In the rows, zero is written as 128.
Rows, each with its class:
129 140 145 122 150 148 131 115 92 127 128 112 151 124 123 123 120 124
 124 142 126 144 141 112 118 138 175 140 156 133 114 132 120 116 118 152
 114 122 138 126 162 119 136 117 88 131 138 134 134 137 116 93 126 111
 125 119 108 128 164 132 134 132 108 131 129 154 116 107 134 136 -> X
134 131 142 127 145 143 140 131 99 134 137 117 159 126 122 123 135 131
 140 130 122 158 148 110 115 136 182 125 165 124 107 135 120 120 113 156
 122 132 137 118 165 116 142 115 88 138 142 143 131 147 94 86 135 124
 127 128 131 134 174 131 145 140 107 132 135 154 123 97 140 148 -> X
128 139 110 95 129 172 138 122 109 134 144 113 139 121 112 142 137 118
 154 142 127 129 152 158 141 117 120 139 132 127 114 125 120 133 111 137
 91 136 137 123 148 98 121 132 115 169 131 135 136 130 122 125 138 126
 126 136 129 124 107 115 120 114 134 145 131 104 122 152 126 138 -> Q
119 133 127 115 136 140 121 124 141 117 122 125 139 128 121 114 122 124
 104 142 136 120 131 129 123 123 158 137 128 125 118 129 115 136 114 155
 129 115 131 126 142 117 128 114 117 141 132 120 128 131 133 120 137 122
 131 131 118 136 150 120 125 128 128 138 122 143 114 135 127 123 -> N
120 141 140 131 140 147 118 114 125 106 122 120 136 130 129 138 103 120
 107 139 129 113 115 134 125 129 142 149 121 136 147 132 120 127 129 120
 121 135 126 132 118 123 123 134 112 119 127 119 127 130 149 135 122 119
 128 116 113 132 131 132 117 123 119 124 115 130 121 135 128 120 -> W
129 131 130 117 138 125 131 115 112 130 125 120 146 119 124 115 133 120
 132 130 129 133 140 115 125 127 151 126 151 131 115 126 134 123 121 158
 111 108 138 128 160 121 133 114 112 131 127 128 135 127 128 103 140 116
 121 125 95 128 141 131 141 130 119 136 129 149 123 120 126 129 -> D
131 135 118 101 129 154 128 127 102 139 147 116 129 123 113 137 138 127
 150 133 128 130 149 159 140 116 134 121 146 121 117 123 122 135 113 146
 103 135 134 121 140 93 127 123 121 168 135 139 132 133 110 125 146 131
 125 145 121 132 117 108 119 125 139 142 138 110 128 132 127 135 -> Z
121 132 127 131 136 164 134 130 137 117 133 122 148 129 127 139 122 125
 130 133 126 136 131 125 122 129 145 143 128 126 128 134 122 126 115 120
 122 148 126 126 139 127 133 134 95 137 140 129 137 135 114 119 124 128
 129 122 151 138 143 132 131 124 117 130 127 127 119 136 133 135 -> W
125 122 98 136 130 188 166 153 157 140 150 129 178 126 134 144 154 124
 190 123 119 173 163 110 119 128 147 137 125 114 109 139 120 127 111 126
 114 170 130 113 180 142 143 144 67 160 152 139 135 148 81 98 133 138
 125 117 207 130 130 149 152 124 111 138 137 115 120 152 142 173 -> V
122 130 119 122 138 164 137 134 146 122 130 124 154 127 122 129 126 118
 128 132 132 138 134 123 123 122 144 138 135 123 117 130 116 125 108 137
 111 133 133 121 155 118 139 126 95 140 140 127 130 130 110 105 136 122
 128 131 138 145 153 125 138 122 118 137 128 132 114 134 131 134 -> W
127 128 107 103 130 155 133 133 110 138 149 112 139 127 120 134 142 127
 161 141 128 137 147 151 133 121 118 129 147 119 109 128 118 130 113 145
 111 129 135 119 143 108 129 113 105 174 138 136 134 138 94 119 138 127
 124 141 137 130 124 117 120 123 129 150 139 115 119 129 125 138 -> S
127 136 126 98 130 139 119 120 106 131 140 102 125 127 116 131 126 127
 132 143 128 120 134 154 140 122 124 127 154 129 124 126 117 131 118 138
 109 125 132 125 122 98 125 113 129 157 132 124 133 131 115 125 136 123
 128 144 105 133 128 108 113 124 135 144 132 119 129 121 123 123 -> S
126 135 148 119 141 149 122 121 100 122 123 118 133 126 116 135 111 128
 100 133 131 122 122 132 131 125 151 136 151 128 133 130 118 119 116 130
 113 213 129 131 133 100 131 126 115 126 134 131 124 125 127 122 133 122
 128 129 97 142 156 109 124 130 123 129 123 131 124 109 127 117 -> V
133 134 141 126 146 150 132 125 100 133 133 118 159 124 125 125 130 128
 138 134 125 154 149 110 116 137 185 133 156 129 107 133 119 116 116 154
 115 129 137 121 168 124 134 117 85 136 141 138 131 139 107 90 129 119
 125 125 125 129 159 134 143 132 107 133 129 151 118 109 139 147 -> X

Rows, each with its class:
112 126 133 120 124 119 124 124 120 118 131 128 137 130 136 146 125 125
 126 116 151 138 130 136 129 113 131 135 114 132 111 120 138 126 128 117
 127 141 128 127 135 148 126 124 137 134 126 155 111 140 115 128 117 141
 112 121 122 151 111 113 135 112 109 129 132 134 117 128 124 128 -> J50
151 131 137 118 123 120 149 122 124 114 132 95 123 117 128 119 121 125
 111 140 142 134 122 129 138 138 120 133 132 145 99 135 135 126 120 134
 129 146 128 131 134 110 132 127 147 126 126 125 124 142 100 134 122 131
 125 117 122 125 114 140 128 111 141 119 107 131 128 124 123 136 -> J263
111 130 136 123 130 131 139 133 129 122 122 123 131 129 132 133 124 128
 130 118 139 136 131 138 132 116 126 132 123 130 119 129 126 123 126 128
 125 143 101 120 133 147 126 122 127 130 131 128 117 138 120 128 122 134
 133 120 123 132 107 120 137 135 128 120 140 133 127 122 126 124 -> j844
99 126 138 128 138 135 129 138 131 124 123 131 133 120 135 141 131 131
 143 120 141 137 127 125 132 98 131 138 124 125 127 125 118 125 122 137
 120 133 107 132 128 146 131 117 128 133 139 118 118 135 133 125 130 128
 152 122 136 134 112 118 133 153 133 128 136 126 135 131 135 123 -> j594
118 134 139 122 127 122 145 137 122 110 121 103 133 121 141 132 115 126
 132 136 159 136 130 127 140 106 125 145 128 151 95 122 128 129 113 143
 132 152 104 130 136 131 130 119 154 126 140 125 104 150 100 139 128 141
 136 117 131 129 101 126 134 124 140 112 121 129 128 130 121 122 -> J263
127 129 130 136 125 134 119 126 122 132 124 139 130 129 118 134 124 127
 129 127 126 119 127 131 124 131 132 127 132 129 123 123 125 127 127 136
 130 127 129 123 127 133 135 125 132 127 127 125 128 160 120 126 136 138
 121 126 133 133 131 129 126 119 139 131 128 124 134 129 131 137 -> J331
116 122 125 120 119 119 134 133 128 121 129 125 128 131 129 134 132 127
 124 125 150 137 128 137 121 121 127 134 125 134 118 126 130 126 133 114
 129 133 131 148 134 140 123 128 135 135 127 133 123 136 125 130 119 138
 102 124 132 125 119 116 144 117 107 128 130 129 111 124 119 122 -> J50
129 126 128 133 131 130 115 132 123 127 133 119 121 134 126 122 132 128
 128 128 113 138 134 126 132 130 128 128 119 137 125 122 125 124 130 125
 120 133 132 133 128 125 129 126 127 134 134 130 129 122 122 127 125 123
 122 134 135 128 124 135 124 121 128 136 124 129 130 129 137 135 -> J331
114 129 126 118 117 118 130 137 125 120 133 129 135 125 132 127 125 127
 123 128 153 148 134 122 126 107 129 129 132 132 120 123 130 121 128 118
 138 135 134 134 142 134 138 125 143 143 130 134 130 130 122 130 121 133
 96 129 135 127 117 117 133 119 109 127 111 131 118 129 118 130 -> J50
120 130 135 117 125 131 154 135 134 120 114 113 142 122 137 140 121 131
 136 122 162 133 125 131 134 108 125 146 138 136 113 120 122 125 116 144
 139 137 112 126 133 153 116 126 153 119 135 121 113 142 114 134 133 147
 141 121 129 132 115 115 131 129 139 109 130 132 125 127 112 116 -> J263
136 135 136 114 115 122 159 110 125 116 127 103 125 121 135 131 117 134
 116 131 149 126 134 131 139 125 127 138 129 136 104 125 121 131 108 139
 153 141 123 141 138 133 133 119 160 124 130 124 120 155 104 135 133 141
 115 117 131 123 121 129 128 108 169 111 109 129 128 120 118 128 -> J263
125 128 126 127 116 124 130 135 132 117 128 123 134 134 120 150 122 132
 125 114 155 134 128 132 119 120 126 136 132 132 125 122 133 129 128 119
 145 133 136 125 138 148 120 119 162 134 118 129 122 149 119 130 132 146
 96 116 133 127 121 128 128 101 122 128 116 129 121 120 125 129 -> J50
144 131 132 121 125 126 154 143 135 118 121 97 122 122 129 140 116 130
 129 127 154 130 126 129 136 127 127 144 131 138 105 122 124 138 117 153
 137 140 128 127 128 142 116 120 167 119 126 118 116 170 110 130 143 140
 107 114 122 128 122 136 127 112 141 113 116 129 128 122 119 128 -> J263
142 127 123 127 109 120 121 122 124 119 129 120 125 128 126 139 122 132
 119 121 139 135 132 132 129 122 125 130 122 138 116 120 136 130 120 125
 138 136 137 154 135 184 130 128 159 143 114 126 132 141 111 132 131 139
 87 127 138 125 123 132 121 93 120 132 104 129 115 128 127 138 -> J50
114 128 129 119 116 124 135 135 128 119 127 131 133 128 126 143 127 135
 125 129 162 136 128 131 125 113 138 142 126 135 121 121 147 105 128 122
 139 136 127 123 140 150 120 120 150 136 117 123 123 143 127 134 119 147
 105 117 137 126 67 118 133 115 116 133 121 134 135 126 121 125 -> J50
149 125 138 123 63 125 148 125 129 117 123 95 123 119 122 139 117 127
 125 130 140 133 124 128 144 128 116 134 127 131 107 118 130 133 116 137
 140 145 133 127 131 129 124 127 160 117 127 120 117 156 101 135 138 142
 129 114 118 127 117 136 126 106 145 110 122 129 110 122 124 134 -> J263
103 128 123 117 121 126 125 136 126 113 127 128 135 133 131 137 129 128
 123 114 156 144 132 137 126 108 127 139 121 141 114 122 132 125 139 122
 136 139 123 128 136 150 119 124 147 131 124 123 121 144 125 128 120 169
 112 123 133 125 119 109 121 116 128 130 125 127 123 127 122 130 -> J50
118 130 139 125 138 138 156 141 143 115 108 112 129 120 136 150 118 136
 142 121 172 125 125 131 130 90 123 151 129 130 114 127 109 130 119 139
 141 134 111 126 133 159 112 108 177 114 129 118 108 181 122 146 145 152
 147 110 146 135 118 127 130 123 149 118 119 131 132 126 117 121 -> J263
107 125 133 126 131 134 130 133 135 123 120 128 133 130 138 140 121 116
 132 123 159 132 131 130 133 116 129 154 128 139 124 128 121 123 121 129
 128 135 114 128 125 144 119 126 123 119 134 128 133 135 132 131 122 133
 135 128 134 130 111 118 129 135 125 126 140 132 124 135 127 120 -> j844
120 137 133 123 135 132 123 127 135 126 120 137 129 123 136 136 122 120
 125 134 134 120 128 129 131 127 135 134 133 127 125 132 132 126 122 133
 129 132 120 127 127 133 126 131 118 121 135 130 124 124 138 123 125 122
 135 128 119 127 122 117 132 132 127 119 141 128 124 128 126 120 -> J331
111 127 140 129 135 128 110 135 121 123 123 126 132 127 146 121 127 123
 136 131 132 134 129 127 132 122 133 130 123 128 128 121 126 127 120 135
 122 138 110 141 132 116 135 127 126 133 139 132 116 120 113 130 125 122
 127 129 139 130 105 122 130 141 125 133 126 124 132 132 136 127 -> j594
146 134 131 122 117 119 137 124 125 116 125 117 123 119 133 120 118 131
 124 131 141 143 126 129 134 141 124 131 135 137 112 121 139 130 122 129
 142 132 121 134 132 128 124 128 152 128 127 124 132 136 107 132 136 135
 110 116 132 128 131 126 131 106 138 118 112 131 127 127 117 138 -> J263
112 128 123 118 117 118 131 138 126 122 126 134 135 132 124 134 132 133
 121 117 152 143 130 130 128 111 130 133 127 132 119 125 131 126 129 115
 135 131 129 126 136 146 122 130 138 132 106 133 123 143 132 134 113 139
 112 125 133 124 116 113 132 120 108 130 128 127 128 128 118 116 -> J50

Rows, each with its class:
117 135 124 137 139 139 129 137 129 133 128 121 136 154 127 125 136 121
 127 134 133 134 140 131 128 132 123 123 130 124 123 137 124 125 132 129
 132 124 128 126 126 117 132 134 126 121 124 134 127 130 124 121 127 142
 123 125 127 132 122 130 122 127 132 128 138 132 138 138 124 117 -> j696
144 129 126 133 91 117 95 122 96 116 120 124 177 114 109 143 126 129 114
 145 127 112 133 122 135 135 136 117 104 119 132 124 122 124 118 122 177
 147 150 133 131 131 117 122 125 144 115 130 122 138 132 151 135 109 132
 105 136 122 106 110 135 126 135 130 121 121 136 102 114 150 -> j245
119 135 130 131 128 136 124 127 118 139 129 131 141 122 117 122 129 133
 127 136 135 146 150 131 128 141 128 141 126 126 123 138 135 131 132 120
 129 134 128 132 131 115 132 125 128 126 132 137 130 130 129 140 127 133
 134 125 127 132 130 118 127 127 128 128 136 134 135 137 136 125 -> j696
135 132 131 117 103 118 98 126 95 117 131 133 167 114 121 152 114 141
 114 132 115 118 120 128 123 138 123 112 134 134 132 118 122 127 126 136
 126 140 148 138 138 123 126 114 130 145 138 126 131 147 139 151 142 113
 125 124 135 117 123 110 134 115 130 127 120 135 124 106 121 146 -> j245
126 135 126 122 116 135 105 137 126 103 133 131 154 117 119 125 132 112
 123 123 128 113 134 119 127 118 139 128 105 137 112 145 130 129 124 116
 122 141 141 135 120 126 120 116 121 128 124 135 135 115 129 129 139 129
 125 138 123 120 129 143 129 134 130 139 132 120 124 120 129 129 -> j977
108 139 120 136 128 133 103 146 105 122 136 133 177 131 112 130 136 127
 131 148 108 116 140 137 120 132 124 118 120 136 92 131 124 127 131 133
 133 138 139 121 119 115 123 127 117 128 109 140 119 120 128 129 126 130
 123 105 138 118 112 123 118 126 140 128 118 138 137 114 124 120 -> j696
115 136 123 131 141 135 114 130 117 129 134 132 161 131 119 124 127 124
 130 113 120 123 143 136 126 128 125 129 124 123 117 127 124 129 127 129
 125 134 128 131 126 120 129 124 124 124 129 133 128 113 125 133 127 134
 125 120 133 132 141 131 133 132 125 126 121 128 127 122 124 128 -> j696
119 148 128 123 132 138 128 164 133 122 148 122 145 139 132 135 128 127
 118 145 114 122 125 119 127 119 123 118 151 128 128 125 129 132 129 134
 127 126 131 113 133 123 129 124 123 130 133 135 131 128 129 139 130 129
 129 126 134 124 122 140 118 115 124 130 112 130 128 133 118 127 -> j696
125 151 119 125 119 144 114 143 141 120 133 124 149 138 123 119 136 100
 147 116 116 125 136 134 121 129 131 133 124 143 105 156 125 129 129 122
 130 138 125 132 116 128 123 124 125 108 127 138 121 98 123 119 129 139
 118 142 130 127 95 132 130 134 122 127 125 117 117 122 124 126 -> j977
105 150 131 142 147 146 112 145 128 136 134 146 177 135 121 89 138 105
 136 143 145 134 159 147 125 127 117 130 88 133 106 154 132 122 147 112
 119 132 117 132 117 98 130 119 121 111 108 141 119 119 132 110 123 152
 120 124 124 142 147 140 125 133 131 130 143 133 132 118 134 118 -> j977
